Below are the code and all the weights of a small trained network. Each question names an input and a target symbol and asks about switching units off, where a switched-off unit gives its printed mean instead of its output.

import numpy as np


def w(rows, s, z=0):
    codes = np.array(rows[::2]) - 128.0
    scale = np.full(codes.shape[1], s)
    scale[-1] = z or s
    return codes * scale


def f(y):
    return np.maximum(y, 0)


def softmax(a):
    e = np.exp(a - a.max(-1, keepdims=True))
    return e / e.sum(-1, keepdims=True)


def log_softmax(a):
    a = a - a.max(-1, keepdims=True)
    return a - np.log(np.exp(a).sum(-1, keepdims=True))


def net(x, mask):
    ids = ['ΓΘΠΣΦΨΩαβδεζμξ'.index(c) for c in x.split()]
    T = len(ids)
    res = E[ids] + P[:T]
    u = 0
    for l in range(2):
        q, k, v = (res @ M[l].T for M in (Q, K, V))
        z = softmax(np.where(np.tri(T) > 0, q @ k.T / 4**0.5, -1e9)) @ v
        res = res + np.where(mask[u], z, O[l][:, -1]) @ O[l][:, :-1]
        u += 1
        y = f(res @ A[l][:, :-1].T + A[l][:, -1])
        res = res + np.where(mask[u : u + 16], y, B[l][:, -1]) @ B[l][:, :-1]
        u += 16
    return log_softmax(res[-1] @ U[:, :-1].T + U[:, -1])


Q, K, V, O, A, B = {}, {}, {}, {}, {}, {}
E = w([
[95,206,179,12,130,97,143,94],'Γ',
[85,100,117,77,149,79,88,127],'Θ',
[53,136,134,93,96,112,174,42],'Π',
[85,186,92,167,108,129,64,41],'Σ',
[56,181,139,55,99,105,47,88],'Φ',
[15,180,175,99,107,198,135,104],'Ψ',
[56,194,139,89,183,165,195,120],'Ω',
[53,140,92,177,245,189,127,101],'α',
[122,154,210,105,152,94,77,183],'β',
[146,119,173,97,191,140,40,68],'δ',
[125,60,80,78,214,133,182,120],'ε',
[191,139,41,76,178,100,97,54],'ζ',
[251,199,96,38,41,228,130,136],'μ',
[115,30,146,113,50,191,148,124],'ξ',
],0.018)
P = w([
[98,115,169,120,96,2,200,27],'0',
[88,113,161,108,95,46,146,28],'1',
[88,116,149,101,111,70,128,52],'2',
[87,115,129,96,117,97,103,75],'3',
[94,114,114,92,122,121,91,93],'4',
[95,110,94,89,135,147,76,120],'5',
[106,106,80,84,136,169,61,136],'6',
[112,98,59,88,146,199,42,157],'7',
[108,94,40,78,140,218,27,170],'8',
[106,97,12,57,146,237,13,191],'9',
],0.0083)
Q[0] = w([
[104,130,108,186,85,121,167,167],'L0H0',
[153,140,171,223,120,136,176,203],'L0H0',
[4,130,147,84,174,134,86,117],'L0H0',
[134,93,144,115,184,172,143,87],'L0H0',
],0.014)
K[0] = w([
[26,87,176,172,173,72,113,131],'L0H0',
[90,107,155,150,171,8,134,63],'L0H0',
[182,129,111,111,189,185,78,201],'L0H0',
[184,125,95,118,81,120,92,160],'L0H0',
],0.012)
V[0] = w([
[207,132,7,190,199,86,95,20],'L0H0',
[241,132,155,223,108,227,129,141],'L0H0',
[54,110,55,145,74,173,110,144],'L0H0',
[135,249,65,117,96,3,43,172],'L0H0',
],0.0053)
O[0] = w([
[148,212,105,38,119,93,115,155,168],'L0H0',
[190,141,201,139,252,91,133,111,172],'L0H0',
[174,147,88,163,66,179,136,77,57],'L0H0',
[160,163,41,191,85,87,115,176,254],'L0H0',
],0.011,0.0016)
A[0] = w([
[72,183,142,255,133,91,76,182,199],'L0N0',
[134,89,106,148,75,87,201,226,5],'L0N1',
[86,112,197,177,211,127,133,195,155],'L0N2',
[119,118,195,39,56,132,166,144,97],'L0N3',
[95,51,166,160,120,118,37,101,171],'L0N4',
[144,164,121,228,171,161,101,93,3],'L0N5',
[107,146,88,160,151,132,195,148,130],'L0N6',
[124,211,139,154,173,129,188,56,160],'L0N7',
[124,129,113,141,103,93,129,60,151],'L0N8',
[105,168,123,86,178,102,124,142,193],'L0N9',
[124,176,127,154,185,171,171,66,138],'L0N10',
[101,124,68,198,99,158,152,177,83],'L0N11',
[98,144,116,135,177,50,101,113,141],'L0N12',
[142,168,130,103,109,88,94,150,158],'L0N13',
[144,67,75,133,141,93,195,128,55],'L0N14',
[114,91,49,162,133,158,203,92,38],'L0N15',
],0.0094,0.0035)
B[0] = w([
[76,188,154,128,133,134,59,227,176],'L0N0',
[188,136,2,148,130,88,125,120,141],'L0N1',
[90,86,164,172,103,184,198,152,194],'L0N2',
[158,138,119,205,129,110,105,139,214],'L0N3',
[112,53,145,149,88,191,126,124,241],'L0N4',
[110,187,115,118,108,150,125,138,154],'L0N5',
[114,179,190,191,142,136,116,159,145],'L0N6',
[163,182,179,175,70,146,94,108,189],'L0N7',
[94,90,119,140,108,115,108,158,180],'L0N8',
[53,103,109,151,154,192,107,88,254],'L0N9',
[143,157,140,127,71,130,164,84,190],'L0N10',
[151,110,184,101,48,119,111,161,150],'L0N11',
[146,152,89,167,151,124,94,91,234],'L0N12',
[103,115,116,155,113,133,96,165,216],'L0N13',
[107,115,123,88,164,59,88,127,139],'L0N14',
[131,129,160,74,155,94,96,181,155],'L0N15',
],0.0088,0.0081)
Q[1] = w([
[103,133,126,186,191,118,134,131],'L1H0',
[110,147,113,152,85,163,130,147],'L1H0',
[3,118,114,106,129,174,107,126],'L1H0',
[148,82,111,116,177,49,190,172],'L1H0',
],0.016)
K[1] = w([
[137,59,90,152,177,79,115,100],'L1H0',
[182,141,122,98,91,190,83,138],'L1H0',
[156,119,108,99,175,180,130,161],'L1H0',
[11,115,125,152,120,100,111,86],'L1H0',
],0.013)
V[1] = w([
[176,121,143,255,56,138,119,116],'L1H0',
[130,48,101,116,163,165,41,85],'L1H0',
[143,45,165,106,155,77,95,250],'L1H0',
[68,193,232,212,169,104,41,106],'L1H0',
],0.006)
O[1] = w([
[222,80,156,72,146,123,186,161,205],'L1H0',
[164,45,135,248,116,100,120,101,254],'L1H0',
[139,96,225,167,152,134,47,204,58],'L1H0',
[144,92,50,134,184,254,103,190,173],'L1H0',
],0.0083,0.0063)
A[1] = w([
[147,112,126,127,180,66,183,84,153],'L1N0',
[103,185,115,142,237,131,146,132,60],'L1N1',
[95,130,153,116,69,164,125,116,39],'L1N2',
[174,139,119,106,155,160,96,85,153],'L1N3',
[146,157,62,122,85,121,148,171,2],'L1N4',
[127,85,158,115,126,172,139,141,143],'L1N5',
[118,158,73,135,147,94,139,163,218],'L1N6',
[172,86,100,106,146,126,140,147,96],'L1N7',
[133,124,202,169,120,115,121,75,76],'L1N8',
[107,158,156,66,111,76,209,106,198],'L1N9',
[136,115,160,107,110,138,255,120,47],'L1N10',
[160,154,121,61,152,94,108,70,118],'L1N11',
[140,90,106,60,152,103,121,94,151],'L1N12',
[92,144,117,66,120,123,109,114,160],'L1N13',
[139,125,149,183,79,115,111,179,47],'L1N14',
[156,211,152,118,186,123,144,133,98],'L1N15',
],0.013,0.0057)
B[1] = w([
[187,48,170,55,87,110,78,136,155],'L1N0',
[212,60,136,107,109,90,4,114,177],'L1N1',
[144,69,96,70,164,68,137,162,213],'L1N2',
[128,129,142,181,114,41,168,124,252],'L1N3',
[193,99,184,112,182,216,135,121,194],'L1N4',
[118,255,113,103,42,130,182,133,254],'L1N5',
[172,197,151,133,74,122,114,130,183],'L1N6',
[92,193,154,128,191,97,79,138,169],'L1N7',
[132,182,146,98,201,147,143,169,223],'L1N8',
[127,31,86,196,132,116,201,187,194],'L1N9',
[87,90,73,83,86,93,89,90,199],'L1N10',
[80,114,163,183,149,137,145,216,213],'L1N11',
[87,130,203,121,89,123,139,42,178],'L1N12',
[117,130,117,84,203,71,182,135,194],'L1N13',
[139,102,145,132,176,100,132,27,238],'L1N14',
[166,198,67,129,170,179,111,107,190],'L1N15',
],0.0086,0.0095)
U = w([
[136,116,152,133,224,102,128,153,178],'Γ',
[71,75,124,188,108,192,112,99,191],'Θ',
[86,50,148,130,120,88,131,158,55],'Π',
[100,178,107,125,85,59,78,151,153],'Σ',
[31,100,167,84,193,93,80,113,27],'Φ',
[65,100,106,73,146,147,126,177,156],'Ψ',
[138,89,70,83,173,155,131,45,9],'Ω',
[145,119,140,82,137,168,69,128,120],'α',
[75,121,193,114,74,134,57,254,253],'β',
[107,121,213,115,115,157,135,54,200],'δ',
[136,63,163,74,146,128,59,150,96],'ε',
[141,100,157,135,88,69,85,109,18],'ζ',
[173,109,121,167,74,112,141,189,158],'μ',
[97,103,145,100,36,130,98,127,105],'ξ',
],0.0074,0.0042)

Each question gives the input, a string of symbols that net reads in full, and the target symbol t.
The units are the heads (4 rows each of Q, K, V and O) and the neurons (one row each of A and B). Each row of codes is followed by its name. A weight is (code - 128) times the scale printed after its matrix; where a second scale follows, it is the last column's (O, A, B and U).
mask holds one flag per unit, layer by layer, with each layer's heads first. A switched-off unit (its flag False) gives its mean, the last column of its rows in O or B, instead of its output. The means were averaged over made-up inputs and are rounded, as every weight is.
A unit's drop is (log p(t) with every unit on - log p(t) with that unit switched off) / (log p(t) with every unit on - log p(t) with every unit switched off).
The circuit of an input: a set's keep is (log p(t) with only the set's units on - log p(t) with every unit switched off) / (log p(t) with every unit on - log p(t) with every unit switched off). Starting from the 12 units with the biggest drops (on a tie, the unit counted first), units are removed one at a time, each time the one whose removal leaves the highest keep (on an exact tie, the one counted first), for as long as the keep stays at least 0.8.
circuit, biggest first: the units of the circuit, biggest drop first
most important unit: the unit with the biggest drop
top k neurons: the k neurons with the biggest drops, biggest first
k most important neurons of layer l: the k neurons of layer l with the biggest drops, biggest first
input δ Σ Σ Σ ζ ε δ, target Σ: circuit, biggest first : (L0H0 L1H0)
input δ ξ Θ, target δ: top neuron : (L1N5)
input Σ Σ μ ξ Ω μ ε, target ε: top 3 neurons : (L1N1 L1N0 L0N4)
input Θ Θ μ Π, target Π: circuit, biggest first : (L1H0 L1N9 L1N5)
input Σ δ Π Θ β ξ ξ Π, target δ: circuit, biggest first : (L0H0 L1N5)
input Φ Π Θ ξ δ δ, target δ: circuit, biggest first : (L0H0 L1N5 L1N9)
input Π δ Θ α β Θ, target β: circuit, biggest first : (L0H0 L1H0 L0N0 L0N9)
input Σ Ψ Θ δ Φ δ δ Ω, target Θ: circuit, biggest first : (L1H0 L0N9)
input δ Σ Ω Π Ψ μ ζ α ε, target ε: top 2 neurons : (L1N1 L0N14)
input Π Ψ Φ ξ Θ Θ ε ζ, target Σ: top 2 neurons : (L1N6 L0N4)
input β Θ Γ Θ δ δ ζ ε ξ, target δ: circuit, biggest first : (L1H0 L0H0 L1N8)
input ε Θ δ Γ, target Θ: top 2 neurons : (L0N3 L0N14)
input Ω μ Θ Π α Ω Γ Θ μ, target Γ: 2 most important neurons of layer 0 : (L0N4 L0N9)
input β δ Σ Σ Φ Θ, target ε: top 4 neurons : (L1N14 L0N11 L1N4 L0N9)
input Φ ε ε α ε Θ β, target Φ: top neuron : (L1N14)
input δ Θ Θ Θ Ω δ Ω Ω Ω, target Ψ: 4 most important neurons of layer 0 : (L0N11 L0N12 L0N9 L0N15)
input μ ε ζ δ ζ Θ Σ Π, target Π: top 2 neurons : (L1N9 L0N0)
input δ Θ Π ξ β, target δ: top 2 neurons : (L1N14 L1N5)
input α α β β Γ, target β: circuit, biggest first : (L1H0 L0H0 L0N9)
input δ Γ ζ Θ β Ω δ ζ, target Σ: circuit, biggest first : (L0H0)
input μ Θ ζ μ μ Σ, target Σ: circuit, biggest first : (L1H0 L0N0)
input ζ β Φ μ Θ Θ ε Θ Ψ Ω, target Ω: 3 most important neurons of layer 1 : (L1N15 L1N10 L1N11)
input μ β Π Φ, target Φ: top 3 neurons : (L1N13 L0N9 L1N5)
input Ω Γ δ ζ Φ δ, target Σ: top 2 neurons : (L0N4 L1N6)
input μ δ ζ δ Θ Γ Θ Θ μ, target Γ: 4 most important neurons of layer 0 : (L0N4 L0N9 L0N7 L0N2)
input Σ μ Θ δ Γ ξ δ Φ Σ, target Σ: top 2 neurons : (L0N0 L0N12)
input Θ Θ β, target β: most important unit : L0N0
